Each row is shifted at random along 8 fixed directions that mean nothing.
Known rows, with every way that one mark hangs from another:
(Q P (W (V (Y G)))): [ -58   39  -43   93 -119 -145   81 -104 -170   15   48   78  -19    5
  -47  175   77   35  153   16   93  -63  -63  103  -76   18  147   83
   86   34 -193  168  118  -10  -51   65  121   65   -7   83  -51 -101
  137   -7   95  126  -71  -59  -69   -8  197   14 -116 -185   20  -77
  -51   61   56  154 -112  -62  -23   40  -77]
(Y (J (X K))): [  75  -11   40   56   71   54   18   45   24   25   79   63   30   31
  -62  -57  -12   50  -51   17  -14   -5   84 -121    4  -31 -228   -5
  -24   28  118   25  -40  111  -37   13  -50   30   31    1  -14  182
  -11    0  -31   47   85   10  -77  -57  -38   79   84  138   47   13
   69  -68  -26 -133  136   -3  -26  110   59]
(X (G (W V)) (J Y) K): [-183   34 -173  -27 -145 -120   65    2  -59   64 -187 -171    4   34
   20   71    1  -50   49  -47 -239   85 -110  239 -139  211   78  -28
   59  157 -187   10  -15 -120    2   -2  121  -29   14   54   48 -203
  -31  -20   10   16 -295   12  -10    0  -37 -110 -197 -244 -217   16
 -104   84   53  153  -29  -14   40  -63  -71]
(J (X (G (W V)) K) Y): [  -8   80 -101  -21  -58   -8  235   22   75  -10   23  -21  -54   69
   18   39   16   28 -148  -75  -94 -126 -214  171   95  267   22  -87
   12  210 -120  186   21   10  -71  197  -24   -9   65 -162  -26 -172
  -54   57  -96  160 -290  -72  -35  -75  -45   55  115  -88    7  -45
  -84 -146   25  -54  114 -141 -109  162   70]
(V (Y (P (C X)))): [  76  -26  162  -56   70  147 -239   19  161  -55  -52  -38   -1   43
  101 -167  -78 -123 -102   74   44   -4   90 -236   15 -177  -21 -107
  -29 -212  176 -262   36 -113   46  -97 -125  -24  111 -103   53   49
   50   25  -54 -172  283   82  160  -66   42  -46   48  283   -7   63
  142   38  -32  -65   16  129  157 -142  116]
(J (X G) (Y L P)): [  56  164 -157   72   63  -38  181   -1  161   16  145    4  -18   25
   91   33  -76   86 -188   15   25  -88 -176  -14  149  340  -50   92
 -123   23   36  133  -13  123   16   32  -89   48   -5 -151  -47  -45
 -191   82 -326  114 -180   21 -135 -120 -203  158  122 -105  351   83
  -20 -242  -48  -94  161 -152   32   78  112]
(Y (G W) J (P C) X): [  24  173 -138    4  -86 -102   -7  -36 -186  -25   76  157    8   65
   43  137  -56   31   61  -88  209   42  -62    2  -53  -35  134  113
   77 -232  -24  111  102   81   92   60   42    7  -57   77  157   98
  -14   45  -63   27  -70  -28  -32   53  -62  100    3 -158  547  -48
  -75    7   13   83  -78  -94  -27  -82  109]
(C (X (G W) J K)): [ -31  -34    9    9  -38   26   45   28   56  -20 -159  -96   30   51
  -10  -29   26  -23  -87  -35 -151  -42   -8  101    1  -27    0  -68
  -31  130   13  -23  -70    9  -59   68   10  -24   32   30  -19 -109
   29  -62  -16   49 -130   -4   50   61   75 -130   38  -10  -59 -111
  -12  -14   29   38   58  -17   -9   36  -41]
(P (C K (X (G W) (J Y)))): [ -19 -106   15  -18   71   99  -86   72  -53   27  -38   38  -40  -98
  -12  -51  -52   -2   77   69   27    3  -28  -43  -35  -73  205 -105
  114   33  141  -96 -171   -6  -33  -23  -56  -80 -123  -13  117   32
  -58  -14   29  -33   55   46  -43  -41 -134   68   30 -114  -54    7
  -62   77  -79   41   25  112   11  -56   42]
(S P (Q K L W)): [  44 -102  -14 -115   16   -6   12   50   97   55    9   -6  -98  -36
  132 -164    2  -19  -17   18  -24    0  130   13    7 -120   -4  -87
   77   13   81 -116 -150   22 -158   29 -126   22  100 -135   16  -89
  -53   60    7   30  116  -30  159  178  -70 -132   23   95 -249   59
   28  -17   31   -8   13   92  -81  -33  -41]
(P (C K (X G (J (Y (L Q)))))): [-228  -23 -264   38  -43 -327   34  -17  -21  139  -40  -52   48 -121
   87   61  -53  108  164  118 -231  128  -66   -5  -69  108   59   95
  163   61  -45  -50 -141  116  -55 -233  166 -124 -234  194  226  140
 -309  -45  -22  -28  -53   34  -88 -134 -113   84 -298 -447   55   99
 -329  119   25  165    1   37  196 -139 -156]
(L K (Y X)): [ -83  -17   -8   99  -25 -328   96  -78   82   38   48  -39  131   28
   37  -25   35   59   37   75 -200   46   42  -48   19    5 -279   37
  -74    8  -67   27   74   36  -39 -175   60   18  -11  133   -7  221
 -127  -68  -15  -15  159    6   -9 -176  175   51 -167  -11   68   20
  -86   -5  -13  -30   40  -76   71  143  -71]
(W (V (Y G (X K)))): [ -25   17 -122   35   38  -31  -84  -45  135    1  132 -118  -34  -67
   -9   84 -132   -4   16   41  -71 -115 -260   66  -20  258   90  120
  -34   47   33  -80   16   22   26  -87  -18  -98  -82  -30  -82   31
 -196  -21  -91  -43  -90   35  -63  -63  104   98  -84 -130   13   70
  -18   -7  -71   68  -82  -11    7  -84  -80]
(V (S (P (C K X)) Q)): [  32   64   -6   18   14  157 -110  -31 -121 -131   25    9  -90 -143
   77   30  -54   -7   17  -66  153  -42  -78  -57   94   11  223  -65
    0 -216   47   47  -96   17   39  126 -119  -27  -72  -61   64   39
  -15  -22   -8   10 -122   40   45  157 -281  -59   -3  -26 -206 -104
 -118  -18  -60  152  -79   23   57 -152   33]
(G (W (V (Y P)))): [ -50   52  -15   51 -150  -31   44  -81  -74    9 -169  -77   46  -51
   46  106  -28  -58   29   21  -86   42  -77  110  -85   51  124    3
  -86  -51 -117   90  136 -123   38   36  169   41   90   65  -64 -111
  176  -63   43   58 -154    9  -27  -91  153 -116 -183 -158   64 -131
  -73   60  -10  123  -78  -25   16 -122  -28]
(L (G W) K (Y J)): [   9    1   36 -147   13   82 -118   50   -9  -10  -57  -80   17   -3
 -126   44  -65  -74   83  -52   59   30 -125   79  -52   27  -46  135
   42   19   -8 -135  -30 -232  -20  -18 -110   77  -43  -24   84 -127
  -94  -14    3 -127   41   -7   41  108  -31   83   49   27 -150   46
   94   37  -77  -19  -86   47  -43    3  -22]
(J (X (G W)) (Y L)): [  20   83 -130   25   15  -62  159   15  135   35  125  -17  -29    8
   53    9  -46   59  -86   -7  -15  -88  -93   78  146  218  -47  -13
    8  110   30   63   -8   91  -50   40 -119   12   11 -155  -13    0
 -187  103 -186   96 -174  -49  -20  -12 -107  113  110  -76  353   93
  -37 -138   -1 -109   92 -106    2   81   83]
(Q (L G K Y) P): [-116 -141 -151  -65 -130 -187   11   93  -92  141   -6  -62  -39 -165
   31  104  -52  -49  136   44   25   37  -39   52  -66   14   18   29
  124  129 -163   -9  -32 -111 -184  -67   64  238  -31   99   39 -165
 -108  -20   94  -56  170  -81  -72  -61  100  232 -182 -240 -109  251
  -65  146   90  -16  -64   79  -13 -134 -192]
(C K (X G (J Y))): [-107 -174   83  -73   56  147 -323   72  -22   33 -231 -128   -8 -102
  -26  -73 -116 -155  150  117  -58   55  112  -72 -100 -165  152 -171
   49  -70   74 -358 -109 -108   35 -161  -77  -72  -67   51  105   36
    0  -67  173 -217   79  111  109   53  -47 -108 -127    0 -179  173
  -23  279  -79  109 -109  263  159 -286  -32]
(C (X (G (W V)) (J Y) K)): [  -4 -166   70  -83   20   96  -17  131    2   75  -89  -26  -34  -46
  -17  -91    4  -34  -16   78 -120   18   -6   23  -52  -30   14 -204
   28  181   54  -79  -76  -27  -85   18  -30   -5   25  -36   -7  -80
   27   12   74  -15   51   11  -53  -79   23  -14   33   30 -147   38
   33   64  -22  -52  104   84  -67   25  -54]
(J (Y G (L Q) (P C) (X K))): [ -47  111 -157   81   26   13   22  -94  -67   17  -83  -16    6   43
  187   94  -35    1 -123  -39  114  118 -166  -38   24  237   53  177
 -115 -262  -81  101   66   39  263  -24  128 -113  -50   21  -29 -104
  -30  -31 -242   18 -298  152 -148 -118 -224   50  -82 -228  334  -56
 -146  -57  -39   97   13 -122   14 -108  123]
(Q K L (P (C X)) (W V)): [ -88    9  -51   41   29 -119 -102  -91  -20   12  -57   75 -106   93
  -16  -16   96  -41   79   36   -5   -6  160   -7  -48 -155  194  -62
  178  -16  -64 -204  -87 -149  -60  -15   33 -156   71   18  179 -194
   34    0   28  -17   29   57  187   61  189  -90  -82   15 -176  -33
 -114  118  108  171  -95   13   55  -39  -79]
(Y J L P X): [  83   89  -68  -26   -4   -1 -106   40  -22   10   71   66    2  -71
  -68   49 -116  -42   -4  -37  148   81   43  -87    6  -74  -85   96
  -41 -184   73  -41   40   41  152    5    9   61   -4   12   40  168
  -19   15   25  -71   65  -17   26   67  -46   63   32   16  382  153
   36   21    2  -85  -68   45  -11 -215   50]
(C (X G (J (Y (L P))) K)): [ -83  -77  -53  -93  -13 -215  103  118   97   21   96   22   17  -14
  -90  -75   57   25   61   10 -180  -32   88  -33   32 -127 -173  -92
  156  266  -20  -31  -84  129 -144  -47   82   55  -13   44  105   97
 -150   25  208  -65  228 -219   98   73   78   32   60    0  -95  219
  -52   52  168 -198   41   90   64   24 -122]
(C (X G (J (Y (L Q))) K)): [-112   -9 -157  126   74  -88   63    1 -134   85   84    6    6 -190
  -66  153   14  117  131   35    6   16 -130   10   -7  205   15  204
   68  134  -51  125 -121  226   74  -81  106   -5 -246  150  -32   47
 -198  -44   -4   54 -159   -9 -207  -13 -151  137  -79 -339   -2   41
 -149    6  -12   68   19  -23   11   23 -174]
(W (V (Y G))): [  90 -170   31   69   12   60   87   66   79  137  147   14    1 -129
   57  -29  -92   96  -11  177  -44 -112 -123  -30  -46  122    5   10
  -52  197  140   97   43  101 -162  -69   21   42  -50  -34 -210  107
    4   17  -59   83  163   19 -285 -287  151  224  -41  -69   91   52
   91  -53 -101 -121  121   12  -97   62  -47]
(L (G W) P Q (Y X)): [ -11  -97   82 -105   -6   15  -34    8   26   16  -77  -31  102  -69
   70   75  -36  -33   13   80   20   52  -61   58   14  -63  -85   82
   12 -138  -47  -98   59  -70 -121 -177   51  153  -29   43  -31  -67
  -57  -43   49 -100   94  -63   13  -17  116  -40    5  -45  125  -66
   -9   59  -58  -48  -58   55   77  -68 -183]
(X (G (W V)) J K): [ -99 -174   -6   83   61  118 -171   34 -177   46  -55  -97   -7 -128
 -135   77  -50  -48  227   55  -38   55   56  142 -202  -54  267  -15
   69  123   64 -152 -128   -2   42 -114   61  -36 -139  170  -38   33
   33  -65  208 -103  -47   15  -85  103   12  -65 -142 -159 -207   50
  -31  213  -51  136 -144  184   41 -172 -157]
(S (Q L W)): [ 114   43  -78  -15   11   28   25   11    2   18  203  110 -124  -26
   40  -41   28   39  -29 -134  183  -91   14  -14   79   31   63   21
  175   63   42   48  -90  126  -67  143 -172    7  -24 -184  -14   24
  -69  171  -68   86  -69  -58  114  231   11   60  157  133  -34   30
  138 -107   59  -50    6  -54 -151  126    0]
(X (G W) (J (Y (L Q))) K): [ -41   -1  -16   13  140   40  -17   -3   19   65  -11  -70   22   93
   -9  -65   92   42  -32  -34  -54  123   96  -13  -33  117 -113   30
  -36   58   62  -88 -113   44   88 -139  -72  -58  -40    6    0  -51
  -90   69 -139  -29  -92  107  -70   79 -174  -55   35   88  -52   18
  126  -43  -18   32  101  -29   27  144  -16]
(P (C K (X (G (W V)) (J Y)))): [  32   45    0    3   40   66  101    6  -40  -72   59  137  -65  -11
 -125   13   63   70    7  -48   25 -115 -111   29   39   16  247  -41
  131  191   13  123  -92   18  -12  160   28 -136 -138  -66   81   -9
   13   23   39   99 -102  -49  -19  -50  -45   81  177  -82 -122 -126
  -97  -72  -16   17   32  -51 -115  164   59]
(V (S (Q L))): [ -45   13  -56   86 -166  -18   21  -18 -153   22  -30   -7  -25  -88
   96   26   24   -9   60  -98   89  -14  164   41   58  -30   66  -60
   74  -34 -141  138   89   67   22   99   39   59   57   42  -19   56
  119   22  105   45 -159  -42   94  192  -15  -48 -145    7   -8   41
  -27   66  122    9  -87  -19   36 -101  -29]
(L G (P C) (Y X)): [ -66   60 -160  -43 -197 -136   53   21 -222   37   88   64   -3 -107
  115  248  -86    3   51  -31  166    4 -232   41  -24  133   19  113
  131  -83 -218  192  127  -33  -62   18   74  198 -121   69  -10  -58
  -72   18  -68   26  -47  -58 -143 -171    9  274  -94 -312  172   35
 -143   35   52    8  -40  -84    4 -106  -67]
(S (P (C K)) (V Y)): [ -31   37   73  -56  -58   66 -117  -13 -131  -24  -66  -27  -46   10
   97   38  -24  -23   63   35  -22   58   75  -91 -120  -49   44 -160
  -87 -114  -38   -9   74  -99   35   -5  -89  -33    3   33  -68    9
  139   15  -37  -18   88  138  -16 -263  -38  -33 -150    4 -212  -45
  -14   81   -8  175   -5   20   20  -81  125]
(G (W (V (Y J L P)))): [  27   -4   87  -23  -36   52  -62   -7  -51   50 -121  -10   46  -20
  -52   -1   -3  -49   54   72  -29  143  120  -15 -103  -99  -27  -14
 -124  -60   20  -44  117 -127  102  -32   94   14  101   68  -34    1
  195  -10   77  -31   58   47  -34  -68   70  -86  -94   48  138  -13
   64   84  -14    4  -42   51   -7 -104   12]
(X (G (W (V S))) K): [ -89  -54  -30   54  -70  -18    4   17  -79   78  -48  -87    5   76
   50   22   25   26   18  -19 -123    3   40  128  -82   77   85 -196
  -65  112  -38    8    8  -41  -86  -17  -52  -23   51   67   21  -72
   51   21  -15   15  -98   70  -91   24   90  -34 -166    3  -37  -27
   18   63   27  126   32  -45   42   10  -68]
(W (V (S P))): [  41  -26   97   15  -73  173 -157   16  -75  -30  -91  -80  -42  -33
   93  -27  -60 -112  -28   10    2   21  120  -31  -35  -59   83 -242
  -63 -131   11  -82  107 -180  -28   22  -85   54  124  -67  -43   -1
  203   24   45  -68    9   82   40   -7   77 -112 -111  207 -160   24
   73   92  -17   52  -35   60   93 -190   22]
(P (C K (X (J (Y G))))): [ -72 -108  -21   85   67  -79  -58   -5  -59   75  -13   59   30  -41
   82  -71  -28   65  123  153  -85   61   54 -181  -87  -68   65  -60
   71  -25  123  -73 -106   98  -48 -164   49 -128 -131  119  107  202
  -76  -39  -32  -26  128  112 -134 -187  -44   99 -138 -137   69   22
 -125   98  -70   59   74   58   93   -6   25]
(X (J (Y G L P)) K): [ -36   50  -88   27  -47    5   84    7 -133   14  -76   -2   -3   33
   -8   32   34  -40  -34 -104   43  100  -13  -23  -54   86  -24   70
  -53   14  -93  160   11   50  170   98  153   31   35   58  -70 -100
  118  -16  -15   43 -163   11 -120   21 -120   22  -24  -97   30   65
    7   -6   67  -42   33  -40  -84  -25  104]
(Y (L K P)): [ -56   93 -113  128   76 -157  -11 -104  -10  -29  124  -69   52   18
  -19   67    2   45   41  -29  -66   51   53 -121    3   77 -118   92
  -56  -30   29  -33  -56   27    3 -151   26   25  -76   84   28  125
 -127    1 -113  -43    4   39  -70   45   87   58  -87   21   49   35
  -36  -22   11   44  -13  -79  114   14  -79]
(G (W (V (S P) (Y (X J K))))): [  16 -124  100   43   89   89 -107   36  -40   17   -1  -97    7 -213
  -33   -8  -49  -17   68  178  -68  104    4   18  -58   46   26  -93
 -181  -61  156  -77  -68  -61   26  -92  -45   75   52   55  -89  -10
   -6  -94   18  -26   79   89 -186  -58  -82  -77 -112  -26 -180  -39
   58   47 -144   53   30  104   22  -92 -100]
(Y (G W) J L (P C)): [  90   40  -24  -14   49  -82  -23   35 -122   78  191  227   14  156
   29  -65   37  104   70  -16  158  131  230 -205  -88 -205  -50  -20
   40  -95  175   -1   29  143    7  -75  -48  -17  -20   79  156  248
   19  171  -75  -33  275   15 -104   15  -32  171   53  138  565   97
  113    4   54  -80   69  -42  -21   66  128]

Rows:
[ -14 -131  -10   54   -6   69   41   92   48   35  -82  -79   16  -95
  -23  -14  -54    6  -52   49 -110  -79  -73   63  -12   11   15    1
  -10  187   69   12 -118   85  -83   32   49   19  -59   48  -91  -28
  -21 -103   25   43  -33  -19  -76  -36   25    8   12 -126 -121   -9
  -35   -4  -15  -36   76   63  -18  -40  -84] => (C (X G J K))
[  67   14  -19   22   57   19    9  -15   37   -7  224   64  -60  -32
   19   16  -22  118   48  -11   17  -99  -23   -8    4   28  -35   17
   60   19   64   23  -91  194 -148  -43  -81   26  -82  -61 -121  175
  -89   75    3   24   99  -52   37  -19  -18  -15   36   33  -77   -9
   33  -69  -32    9  -30    5    9   57  -89] => (S (Q P) V)
[ -47   28 -187  -27  -97  -96   76  -16  -16   26  -54  -73    4  -48
   23  172  -84  -17  -42  -33  -80   48 -191  166  -34  128  119   52
 -123   16  -93   59   22  -19   55   74  160   -4    7   75  -13 -140
  -28  -67  -33   31 -243  -22  -89  -29  101    7 -110 -293  306  -18
 -208   14   16   69  -69  -61  -77 -189  -84] => (Y (L (G (W V))) P (X K))
[ -12 -193  205  -57  191   28 -177  -10  232   16  -45 -108   51   96
  -58 -148   12   -1   99  200 -137   46  219  -31  -45 -215 -109    6
  -65    4  157 -383  -44  -51  -61 -286  -63 -116   35   37  -42   40
  -39  -36   88 -215  339   47  125  -21  177 -171  -45  197 -116   80
  120  118  -47  -25  -72  179  137  -22  -59] => (S (V (Y G (L K (Q P W)))))
[   3  -37   17  -25   14  -43   34   -4  133    3    8  -10   16  125
   89 -110   10  -31  -51  -34  -60  -53   11   10   43  -35  -89 -134
    0  -18   38  -56   51   28  -27  -15  -51  -77  111  -96    5   45
  -36   24   -4  -26   27  -34  113   40   89  -39   58  111  231   32
   37   -3    2  -99   18  -18  -25   68  109] => (J (Y (G W) (X K)))
[ -62   59  -34   58 -115 -169  197  -89   64  -55  -16  -13    1   31
   33  -42  120   62   29  -37 -205  -84  176  123   60  -47   30  -50
   13  132 -169  132   78   30  -80   72  163  -59  110   39    9   14
   85  -32  155   92  -85 -126  185  114   75 -212 -113   26 -264  -64
 -167  -34  137   21  -78  -59   45   42  -98] => (W (V (S P (Q K L))))
[ -64   68 -135  -75 -223 -110   20   51   17   77 -108 -127   25 -120
   49   83 -157  -67   -6   31  -82   36 -141   63  -15  149 -170   88
   51  -29 -118   49  107  -62  -32   36   47  148   77    1   26  -24
  -76  -36  -31   44 -105  -30   -7  -97  -48   68 -167 -204   58  116
  -59   45   37  -20    5   23   53 -201    7] => (V (Y (J X)))
[  64  -51  154  -97   88   57  -34   13  -34   31  -69   69   18   32
 -147  -32  102   -5  -15   44   60  154  -20  -31  -41  -42 -174  123
   18  -49  -46  -48  -44 -203  -46  -41    3   84    2  -23   45 -142
   53   -8   56  -34  173   49  -62  -54    0  -14   65  159 -386  -88
  139  -19  -77    4   48   27  -81  169 -100] => (L K (Q P (W V)) (Y J))
[   4   19  -73    8   25 -243   56  -36  116   37  150  116  -19  166
   58 -118   69   93  -29   -6  -82   -1   55 -111  -23 -101  -54 -122
  135   -4  121  -71 -188    3 -270  -62 -101  -32   39  -71  226   68
 -129   79 -104   48  250    8   48   -9  116   31   11   93  -48  -26
   30  -60   39   54  117  -31   74  157   16] => (Q (P (C K)) W)
[   9   37   73 -115 -147 -178   94   18  138  -32   26   17   65  136
   44  -67   49  -24  -68  -36  -45  -81  132   14   65 -189 -112 -144
   -8   11  -86   32  205   42  -41   26  -19  100  161  -21   59   60
   71   65  109   -3  190 -154  210   32  200  -74   58  166  274   60
   66   -4  124 -101   -5  -18   25   42   51] => (V (Y P (X (G W))))
[  74    8   52 -228   24  -15  -62   10   95 -117  120   87 -129   -8
   13 -119   32   -7   13  -14  -20  -48  -55  -73   52 -148  125 -147
  160   -4   49 -103  -90  -24 -106  121 -149 -111  -21 -184  166   53
  -81  111  104  -20  155  -87  237   87  -46  -99  130  146 -379  -37
  -73  -21   25   63  -47   75  -55   27   -5] => (S (P (C K X)) (Q (W (V Y))))
[   6  -59   65  -34   -5  143  -39   35   41  -26 -125  -84   32  -52
  -96   14  -81  -77   44   43   27  -38  -64  104   -6  -31    4  102
  -39    3   43  -38   38  -32   58   58   36    8   65   22  -61  -65
   41 -109   96   -9  -59  -57   11   77  -65  -36   35  -85   59   -5
   14   53  -37  -66  -77  103  -32 -111   71] => (V (Y (G W) (J (X K))))
[ -71  -46   -3  150   40  -44  -44  -36  -63   38   67  -11   49  -62
  -30  101  -18   22  107   38   54  -44  -39   54  -26   60   -9  104
  -76   -6  -42   33   40   82   99 -116   -4   -6 -126  139 -155  116
  -59  -74   33  -33   15   28  -72  -63    8   85  -96 -138   75   38
  -27   48  -44   43  -78    6   41   -2  -65] => (L (Y (X G K)))
[   5   48   43 -156   14  -96   39   20  202   14  -92   31  110  150
   45 -149   45   29 -136   11 -182  141   19 -130   -3  -56 -320   71
   25  -86   32  -94  -55 -135 -166 -178   62   -1   27  -23  167   25
 -106   10  -70  -86  269   11   66 -130  -31  -37   42  164 -236  -58
   82  -79   20  -96  133   10  125  102  -23] => (L (P (C K)) Q (Y J))
[  43 -107  103  -32  -56   36  -75   38 -107   46  -63   67   37  -29
   91    5  -63  -89   29   50  155   65   32  -19  -36 -168   38  -83
  -86 -204   11  -12  137    4   32  -33  -12  108   65   58  -90   45
  138    0   77  -65  160    3  -34  -53  102   27  -39   12  415   48
   68  114  -42  -53  -53   53  -50 -122   52] => (L (Y (G W) P X))
[  21   -1   17   -9   89   36    0   13  113  -12   53  -33   36   -8
  -63    2   18   21 -104  -44   16  -15 -105   48   64  126 -135  188
   -2   29   -3  -15  -53   77   55  -88  -37   12 -112  -14  -97   11
 -153   -9  -56  -35  -19   -5   -1   15  -71   18  118   42 -150   -3
  103 -101  -38  -52   38  -17  -21  118  -90] => (L Q (Y (X G J K)))
[ -49   53  -30   10  -46 -126   84   -5  -78  -12  -34   64   26   81
   27  -10   79    7  -13  -49  -56   18   12 -116  -21  -18  -89  -45
   15   18  -99  117   29  120   20   57   97   20   40   76   46    5
   46    0   15   43  -11  -29  -22  -25   45    0   -9    0   43   -1
  -35    0   78  -20   84  -69  -16   99   26] => (C (X (J (Y G P)) K))
[  34  -48  125    4  -31  -20   63  -25   43   34  -65   64   66   39
   13  -58   84   -5  -26  -15   18   22   41   24   31 -111 -146   69
   90  -17  -48   23   48  -33  -73  -21   24   30   37  -36  -55    8
   77   11   80   11   90  -56  111   16  174  -77   36  119  -94  -87
  102  -14   20  -87   18    7   -9  129  -26] => (L (Q W) Y)
[  83   33  108  -71   22    2   10  -25   92 -110 -139   51   84  258
  -31 -139   55  -45 -114  -41   16  111  235  -45   43 -320  -63   -1
 -115 -152   69  -88  126  -80  169   54   99 -135  126   37  135   64
  165  -36   29  -78   86  -11  159   68   12 -128  142  206  412  -61
  -30  -14   45 -110  -32  -20  -35  -10  227] => (Y (G W) J (L K) (P C) X)
[ -46  152  -62  -75  -76 -111  -36  -68   74  -87   57  -89  -39  104
  123  -81   16  -13  -27 -151  -77  -40   93   -7   78   14  -93 -104
   53 -140  -60  -63  -15    8  -80    0 -162   15  126  -95  152   33
 -102   78  -37  -33  -36  -24  263  307 -118 -197  -75  217 -243   39
   -7  -34   78   95  -62  -40  149  -43  -16] => (V (S P (Q K)))
[  28   49   12  -68  -55  -92  -19   70   22   58   78  -53   25  -52
  -58  -32  -24   23  -58   14   30   93   54 -100  100   96 -340    1
 -139  -45    5   47   93  -48   95   10 -120  115  103   -5   57   57
  -74   10 -104   -4   88   75 -108  -14 -101  152  -54  140   90  148
  136  -47   11 -112  110  -64  -31   18   52] => (V S (Y J (L K) X))
[  21  -91  159  -22  -17   63  -17   17  168  -51 -147 -161   54   41
   55 -130    5  -56 -125  140 -208   20   95   28    8  -10  -96 -126
 -247  -13   32  -76  121 -115   16  -37   26  -12  186    6 -125  -70
  128 -102  -11  -30   53   76  -20 -116   31 -193  -67  160 -206  -31
   72  -12  -33  -32   65   39   64  -37   16] => (W (V (S P) (Y G (X J K))))
